[128 = 0]

[151 159  89 115 136 116 132 118 151 119 104 142 128 137 141 122 117 126
 136 142 160  93 120 141  90 143 131 137 118 146 175 123 125 126 123 112
  91 129 133 165 165]
Z47
[144 105  95 136  75 101 184 100  98 138 125 151 115 103 122 164 120 128
 123 138 184  98 120 145 130 143  78 118 151  72 140  94 122 153  86 161
 193 120 141  98 139]
Z47
[212 112  56  94 148 120 146 108 155 118 123 165 165 113 196 126 120 102
 162 123 205  91 138 178  97 147  94 109 140 124 101 114 138 132 101 155
 136 113 121 207 164]
Z382
[ 96 141 122 133 118 134 131 154 136 138 105 124 147  97  63 119 113  96
 108 157 128 118 118 134 136 124 143 120 130  99 139 130 142 152 101 140
 102 133 137 108 145]
Z176
[118 120 197 107 131 121 142 104 105 129 114 100 168 156 118 121 146 123
 134 148 102 156 150 165 121 135 119 159  88 130 147 101 139 142 139 164
 179 139 157 149 177]
Z382
[150 131 109 116 138 122 141 130 145 130 121 137 152 105 112 127 123 146
 131 163 122 135 142 150 125 131 114 135 111 104 156 112 138 129 133  87
 136 133 106 127 136]
Z706
[121 126 112 119 117 116 142 156 105 120 131 127 152 127 118 132 111  99
 116 131 138  90 127 147 128 143 138 134  92 109 132 113 139 152 107 130
 117 129 154 101 166]
Z382
[159 126 128 111 123 129 137 115 137 147 127 156 145 152 129 133 133 169
 147 134 142 140 149 129 109 132 118 133 122 105 155 115 121 134 148  92
 126 127 101 149 133]
Z706
[149  95 145 118 116 125 141 107  94 131 144 148 157 163 190 145 142 176
 144  86 129 135 141 133 129 141 100 134 131 113 116 120 122 138 153 110
 163 124 117 150 133]
Z47
[111 138 109 129 122 121 130 124 131 129 108 130 143 123 104 135 123 131
 121 124 125 119 130 133 131 136 120 138 124 115 156 120 129 140 115 120
 137 127 136 117 129]
Z176
[145 142 108 120 127 116 135  96 145 138 106 145 137 133 124 147 140 181
 134 143 125 147 151 146 118 136 104 162 117 116 172 104 108 116 146  80
 153 139 112 144 121]
Z706
[121 142  90 116 121 122 130 133 144 135 118 138 154 114  62 137 115 120
 116 164 124 123 139 146 125 127 136 152 116  92 159 118 131 163 110 118
 122 138 150 111 130]
Z706
[120 128 126 123 145 127 133 122 126 132 122 131 147 126 105 119 126 126
 130 124 114 127 130 134 125 133 121 130 120 115 151 129 134 134 119 114
 127 133 127 127 142]
Z176
[112 159  88 124 128 114 138 107 184 125  77 110 125  75  77 127 118 126
 122 173 128 116 122 143 112 148 116 139 132 145 172 100 121 121 113 111
 139 146 107 143 139]
Z382
[105 120 170 131  84 130 133 151 106 143 139 141 143 110 122 141 134 152
 108 151 122 131 118 124 124 125 135 133 119  90 106 126 130 155 149 128
 132 136 120 118 132]
Z47
[112 145 122 125 115 129 143 140 146 143 113 135 141 122  69 131 125 141
 112 165 111 136 138 134 122 123 139 145 117 107 159 120 126 150 133  98
 122 141 130 115 127]
Z706
[156 139 126 127 122 112 132  77 144 127 105 140 104 164 145 132 140 162
 157 103 138 148 142 126 100 140 109 140 152 147 183 111 101 114 144 118
 159 131 122 178 137]
Z47
[144 110 146 110 133 135 129 117 136 127 118 120 144 139 149 125 135 131
 141 120 133 133 135 140 118 147 122 126 126 131 115 126 131 134 143 137
 146 129 128 153 145]
Z706
[120 148 123  98 112 120 138 141 174 155  84 129 183  73  42 123 116 136
 115 216 125 132 136 176 103 145 128 152 105  70 160  95 159 166 127  88
 134 154 112 143 171]
Z706
[179  95  75  82 147 119 132 138 170 129 155 139 157 133 146 151 117 152
 143 123 117 143 147 143 151 159 128  97 113 120  79 123 138  91 156  60
 137 113  82 124 101]
Z47
[116 147 101 113 140 116 136 121 150 126  95 117 122 133  52 121 117  98
 124 143 115 126 138 141 133 134 127 136 119 131 183 108 131 125 103 120
 133 136 150 110 134]
Z382
[110 143  97 125 129 115 137 125 137 131  99 135 145 109  83 131 117 149
 121 146 118 121 126 132 127 138 120 142 121 109 180 107 126 142 117  83
 127 137 128 109 136]
Z176
[134 172  65 139 120 118 124 134 144 123 105 149 133  92 106 128 109 107
 116 164 166  74 124 136 103 119 128 154 122 114 175 115 124 145  96 140
  95 138 153 122 143]
Z382
[133 135 176 138  97 115 176 101 103 143  91 121 110 127  54 134 124  69
 119 162 162 128 120 156 119 127 111 122 137  87 174 101 141 161  77 194
 166 139 164 114 185]
Z382
[154 139 121  99 160 111 152 101 139 132  76 140 161 130  91 112 119 148
 143 131 138 122 139 160 107 157 100 118 111 111 201 102 133 131 122  53
 124 139  88 131 174]
Z382
[ 30 219  30 153 103 115 136 201 166 159  56 144 161  13   4 129  78  80
  43 252  86  93 119 129 138  76 154 180 105  28 252 108 132 197  43  74
  54 170 177   4 106]
Z176
[141 123  92 109  92 110 145 118 155 151  93 175 164 104  98 144 129 169
 128 148 162 112 134 152  93 147 106 139 153  51 169 111 124 178 123  99
 143 143 111 165 156]
Z47
[138 122  80 101 118 121 121 148 150 136 125 152 153 139 124 139 120 137
 134 127 133 124 143 146 117 149 144 135 122 108 124 131 127 140 141 106
 116 128 128 157 133]
Z382
[112 162 119 139 170 119 127  92 141 110 105  99 138  92 132 123 127 169
 127 144  89 130 131 129 136 126  98 145 100 170 185 102 117  95 137  66
 142 140  95  97 127]
Z382
[107 126 129 122 130 137 118 154 115 125 122 146 188 111 127 115 131 111
 123 139 131 114 132 136 125 116 133 160 119  94 119 129 137 177 120 160
 114 132 162 157 146]
Z382
[139 130 127 118 136 120 123 116 133 131 108 131 151 122 120 128 123 136
 130 136 132 129 131 152 121 140 114 132 117 117 145 112 133 133 129 111
 141 139 120 140 151]
Z176
[120 133 135 123 125 121 130 129 135 138 113 135 152 116  84 129 135 142
 121 156 116 141 136 142 132 118 120 150 121 100 154 115 133 148 128 110
 127 136 127 129 135]
Z706
[104 118 148 123 118 128 144 153 131 139 101 118 164  81  81 118 117  94
 115 168 135 114 120 142 126 136 130 119 127  89 108 122 151 162 106 153
 126 133 133 137 154]
Z176
[118 109 149 115 117 122 149 139 114 132 115 117 158 107  82 122 134  83
 113 152 132 114 125 151 145 136 125 124 107  96 127 111 151 155 100 155
 145 131 144 107 169]
Z47
[109 116 177 121 119 135 132 131 111 126 134 106 147 116 156 132 135 143
 123 139 103 119 123 137 129 144 132 126 104 130  89 124 141 127 152 115
 148 131 112 129 150]
Z47
[129 130 118 117 138 118 131 104 139 127 104 120 151 129 125 131 129 157
 135 130 113 135 135 141 127 147 104 136 113 130 162 104 127 124 136  95
 142 136 113 145 139]
Z176
[141 131 131 124 120 124 131 145 125 133 123 132 126 140 115 130 127 136
 126 131 125 131 132 133 125 131 134 133 121 119 144 124 125 135 131 106
 132 130 128 121 137]
Z706
[118 109 104 117 115 116 150 137 151 146 112 121 141  68  72 137 116 102
 115 158 139 120 119 150 150 142 104 101 145  78  99 120 144 156 100 141
 160 128 112 104 122]
Z382
[141 131 102  96  91 113 121 153 163 136 132 149 138 129 140 151 124 166
 129 159 130 120 137 150  99 163 159 147  90 117 122 117 125 135 159  88
 107 143 117 151 143]
Z47
[121 121 141 109 114 120 135 151 136 139 110 127 165 112  92 130 126 134
 123 156 117 131 130 156 121 142 127 130 106  91 135 112 141 156 135 106
 138 137 122 145 161]
Z706
[108 150  85 126 119 114 141 134 137 135  96  94 116 118  52 114 108  78
 114 149 132 110 128 143 132 137 134 137 111 128 172 114 134 131  76 163
 141 133 180 102 145]
Z382
[121 144  87 121 124 126 120 139 147 136 108 139 129 120  76 132 123 131
 117 157 115 130 138 121 129 123 136 138 118 117 158 122 120 132 120 107
 115 135 142 118 116]
Z706
[114 147 118 126 116 120 130 132 135 142 116 145 128 127  84 140 120 162
 113 147 113 143 142 125 117 130 128 140 125 106 172 116 124 137 138  71
 120 140 116 102 124]
Z706
[160 153 165 141 156 130 156 116  64 121 131 160 136 156 138 114 134 128
 127 129 145 123 128 131 113  81 104 143 113 108 191 126 137 144 117 107
 103 126 121  90 154]
Z47
[137 119 131 115 114 137 146 147 150 146 114 133 139 104  65 122 123  97
 120 170 144 131 130 153 121 129 133 119 133  86 115 122 142 154 112 150
 135 127 129 133 140]
Z706
[133 122 165 122 139 120 144 116  99 115 135 118 154 134 155 134 134 148
 133 121 108 135 136 137 139 122 106 135 103 122 126 113 138 127 141 115
 156 129 122  98 143]
Z382
[ 51  80 194 129 136 125 131 115  75 116 114  67 207 134 111 133 140 141
 119  71  57 160 137 126 187 152 107 125 100 121 116 111 145 142 133 119
 199 135 132  86 150]
Z47
[138 174 155 131 117 132 128 110 159 161  81 150 122 116  38 110 137 141
 127 203 128 164 141 143  93  94 129 163 142  92 193 116 108 154 128 116
 120 152 131 154 135]
Z47
[147 112 111 114 131 123 147 126 118 137 133 138 160 114 124 139 127 130
 132 143 126 131 141 151 143 130 117 132 125  93 113 114 137 137 120 121
 162 123 127 121 130]
Z382
[122 144 100 124 127 123 135 121 148 135 115 135 149 104  94 129 123 148
 122 166 115 130 138 142 126 112 125 147 120 106 153 114 124 135 127  93
 125 135 126 113 118]
Z706
[146 157  99 103 147 134 122 151 181 141 121 131 121  88  77 124 114 121
 117 203 116 142 135 145 131 106 145 131 117 122 121 134 139 114 130  96
 105 129 105 105 106]
Z47
[106 155  88 135  97 129 121 165 143 143 119 142 135  87  56 138 111 111
  99 194 126 116 123 131 126 108 151 153 123  87 144 125 126 165 106 133
  98 146 151  94 119]
Z706
[166 113 129  93 133 131 132 130 151 138 122 131 155 140 113 130 133 125
 144 152 129 151 145 163 124 143 130 133 122 108 103 114 143 132 134 127
 161 128 125 164 143]
Z706
[115 125 149 115 176 107 128 120 115 110 109  85 176 109 142 109 123 121
 133 125 101 117 126 150 142 148 106 125  83 142 134 107 154 124 130 104
 142 138 109 108 171]
Z47
[142 159 108 123 116 130 133 139 136 138 126 147 129 110 105 136 122 129
 119 182 142 117 132 138 115 112 135 157 121 103 138 120 122 141 125 125
 116 136 133 124 124]
Z706
[105 114 157 107 101 121 122 137 119 142 125 130 142 174  92 144 133 183
 124 110  88 155 142 122 127 157 152 127 107 120 151 121 129 134 169  61
 127 140 113 121 134]
Z47

[ 99 131 175 120 160 143 111 136 122 122 129 123  83  65 141 115 137  39
 112 160 111 125 131 119 102 151 114 122 117  88 126 181 134 144  98 122
  88 120 139 188 130]
Z21
[114 131 128 138 176 139 102 122 123 110 127 106 135 163 124 127 141  66
 135 163 147 130 129 132 122 128 140 137 126 156 124 117 127 147 129 121
 126 125 120 194 117]
Z939
[136 133 129 147 116 149 119 133 151 135 136 149 140 163 146 129 134  24
 110 160 145 129 139  97 116 104 161 122 125 122 118 127 129 120 107 131
 121 124 116 184 125]
Z939
[ 92 133 139 126 145 134 143 140 124 134 135 120 119  71 131 120 134 137
 105 179 139 124 132 110 145 128 120 130 113  90 122 124 122 129 111 108
  96  97 122 109 130]
Z21
[143 124 138 135  96 129  94 122 133 141 141 137 124 126 146 135 133  55
 131 164 124 134 134 148 119 135 141 112 124 112 126 144 119 145 125 120
 101 108 128 210 120]
Z939
[114 117 168 110 168 145 103 127 126 154 151 134 134 152 132 143 127  14
 115 144 120 126 125 128 119 170 125 135 130 142 129 168 107 134 108 121
  91 129 164 201 119]
Z939
[134 135 122 147 177 140 143 120 143 118 140 114 122 193 119 124 140  56
 107 135 131 116 133 137 116 137 130 149 125 150 128 107 132 126 138 128
 154 128 137 120 118]
Z21
[139 127 116 122 170 116 138 120 144 141 126 130 131 151  90 149 130 105
 126  84 118 133 127 146 124 149 121 147 125 161 119 110 116 126 149 145
 141 131 130 110 106]
Z21
[108 145 154 121 195 142 119 121 126 123 146 128 136 136  98 120 126  66
 115 117 140 139 139  82 116 160 121 121 130 137 127 169 143 159 124 136
 103 119 132 154 115]
Z939
[124 136 158 123 140 150 109 132 143 139 217 125 135 163 145 122 127  31
 117 178 133 130 134  98 109 140 140 142 136 140 136 151 131 160 109 129
 125 125 132 171 127]
Z939
[105 136 131 136 168 132 147 130 128 124 115 113 130 108 106 101 132 112
 138  79 173 121 156 103 115  99 122 142 122 116 130 135 140 140 144 129
 130 143 130  87 120]
Z21
[121 125 137 142 159 138 138 118 129 110 130 118 122  84 140 113 139 103
 116 142 123 120 127 128 108 139 123 131 102  76 137 142 121 123 115 128
  91 124 133 114 103]
Z21
[129 131 127 122 115 150 127 129 119 131 128  63 114 157 133 136 139  47
 130 117 159 134 130 121 122 141 131 117 152 172 138 140 134 143 127 117
 101 130 131 148 139]
Z939
[144 130 130 122 153 130 113 104  94 128 127 147 116 157 141 137 125  55
 122 145 129 128 128 152 135 141 141 117 135 136 126 120 129 133 132 126
 122 128 127 198 121]
Z939
[ 95 124 126 127 184 124 119 127 143 130 141 136 129 114 104 110 132 114
 114 154 135  98 131 106 114 141 124 142 114 122 150 139 133 155 120 162
 108 105 118 152 124]
Z21
[115  99  92 146 131 137 159 122 118 116 111  95 115 124 124 121 132 157
 145 128 127 127 132 128 132 112 128 133 127 124 143  94 123 105 134 105
 138 125 137  91 142]
Z21
[106 124 123 145 192 144 127 127 132 116 144  99 139 172 106 121 144  48
 104 177 159 131 133  91 107 114 130 133 130 146 128 129 137 171 118 133
 130 107 130 157 128]
Z939
[116 137 156 132 132 130 125 149 146 134 136 103 113 112 116 144 129  29
 104  68 111 147 128 113 114 174 114 129 123 133 128 183 130 142 130 121
  83 129 130 137 131]
Z21
[105 128 122 126 128 118 132 140 122 130 109 148 104  82 115 127 115 159
 137  62 126 139 137 115 130 173 114 128 127 167 134 152 131 143 127 120
 106 117 136  66 135]
Z939
[127 126 156 126 138 146 116 132 125 122 141 104 134 172 148 120 130   6
 112 143 149 130 130 102 114 108 145 123 129 122 127 147 125 149 104 130
 115 131 110 164 130]
Z939
[103 127 146 125 153 133 134  92 120 135 145 110 139 104  97 114 121 153
 140  77 131 128 129 119 127 143 126 117 123 105 129 149 122 130 120 128
 122 149 131  86 113]
Z21
